Here is a tiny trained network, its code and every weight. The questions are about switching its units off for an input and a class, where a switched-off unit gives its printed mean instead of its output.

import numpy as np


def w(rows, s, z=0):
    codes = np.array(rows[::2]) - 128.0
    scale = np.full(codes.shape[1], s)
    scale[-1] = z or s
    return codes * scale


def f(y):
    return y / 2 * (1 + np.tanh(0.7978845608 * (y + 0.044715 * y**3)))


def log_softmax(a):
    a = a - a.max(-1, keepdims=True)
    return a - np.log(np.exp(a).sum(-1, keepdims=True))


def net(x, mask):
    res = np.array(x, float).reshape(1, 3) / 4 @ E
    y = f(res @ A[0][:, :-1].T + A[0][:, -1])
    res = res + np.where(mask, y, B[0][:, -1]) @ B[0][:, :-1]
    return log_softmax(res[-1] @ U[:, :-1].T + U[:, -1])


A, B = {}, {}
E = w([
[18,75,110,58,147,68,10],'x0',
[105,172,50,104,202,187,135],'x1',
[54,70,202,230,217,177,141],'x2',
],0.012)
A[0] = w([
[180,145,143,143,70,53,162,199],'n1',
[148,172,78,50,96,80,121,198],'n2',
[105,64,199,167,155,121,152,253],'n3',
[71,83,115,62,149,57,41,142],'n4',
[111,139,172,136,178,178,186,201],'n5',
[154,101,149,92,75,3,114,87],'n6',
[181,185,23,102,133,167,157,166],'n7',
[174,187,99,147,121,218,181,184],'n8',
[75,87,81,66,120,103,21,192],'n9',
[172,195,40,102,112,110,110,130],'n10',
[108,108,123,151,200,159,128,141],'n11',
[167,112,155,150,157,186,171,77],'n12',
],0.013,0.0034)
B[0] = w([
[141,88,135,155,57,83,96,209],'n1',
[169,107,60,134,96,170,133,221],'n2',
[196,112,119,168,174,171,128,218],'n3',
[178,213,206,85,166,99,127,252],'n4',
[149,191,82,145,131,159,173,203],'n5',
[109,156,150,196,111,93,192,208],'n6',
[117,105,94,104,238,192,107,221],'n7',
[199,140,92,11,143,133,56,240],'n8',
[149,255,124,106,114,61,138,253],'n9',
[164,89,67,60,190,178,101,209],'n10',
[50,122,102,107,181,85,118,184],'n11',
[126,187,153,170,143,154,161,197],'n12',
],0.011,0.019)
U = w([
[93,111,138,107,95,122,150,4],'0',
[158,192,117,119,177,157,146,216],'1',
[88,122,41,116,157,124,131,63],'2',
[165,5,108,133,154,169,105,28],'3',
[145,114,139,221,15,104,200,235],'4',
[105,165,207,171,101,52,152,175],'5',
[69,109,153,108,81,138,154,11],'6',
[176,166,123,91,43,61,115,173],'7',
],0.012,0.0034)

Each question gives the input, the list of numbers given to net, and the class t.
The units are the neurons (one row each of A and B). Each row of codes is followed by its name. A weight is (code - 128) times the scale printed after its matrix; where a second scale follows, it is the last column's (A, B and U).
mask holds one flag per neuron, in row order. A switched-off neuron (its flag False) gives its mean, the last column of its row in B, instead of its output. The means were averaged over made-up inputs and are rounded, as every weight is.
A unit's drop is (log p(t) with every unit on - log p(t) with that unit switched off) / (log p(t) with every unit on - log p(t) with every unit switched off).
The circuit of an input: a set's keep is (log p(t) with only the set's units on - log p(t) with every unit switched off) / (log p(t) with every unit on - log p(t) with every unit switched off). Starting from all 12 units, units are removed one at a time, each time the one whose removal leaves the highest keep (on an exact tie, the one counted first), for as long as the keep stays at least 0.8.
circuit, biggest first: the units of the circuit, biggest drop first
most important unit: the unit with the biggest drop
top k neurons: the k neurons with the biggest drops, biggest first
drop of u: that unit's drop, to one decimal
input [1,-4,7], class 3: most important unit : n9
input [0,-8,7], class 4: circuit, biggest first : [n8; n4]
input [6,-5,0], class 5: circuit, biggest first : [n8; n6]
input [1,6,4], class 2: circuit, biggest first : [n4; n11]
input [8,-2,-1], class 7: top 2 neurons : [n9; n12]
input [5,1,-3], class 7: top 2 neurons : [n7; n9]
input [7,-4,0], class 5: top 2 neurons : [n8; n6]
input [0,8,-3], class 2: top 2 neurons : [n4; n3]
input [6,3,-1], class 7: top 2 neurons : [n7; n9]
input [0,7,2], class 2: top 3 neurons : [n4; n9; n11]
input [-6,-4,-2], class 7: top 2 neurons : [n1; n8]
input [5,-2,3], class 5: drop of n10 : 0.2
input [-3,-2,-6], class 3: drop of n9 : 0.1
input [5,1,-2], class 7: drop of n7 : 0.2
input [-2,-8,-1], class 4: drop of n8 : 0.0
input [0,4,-8], class 3: top neuron : [n10]
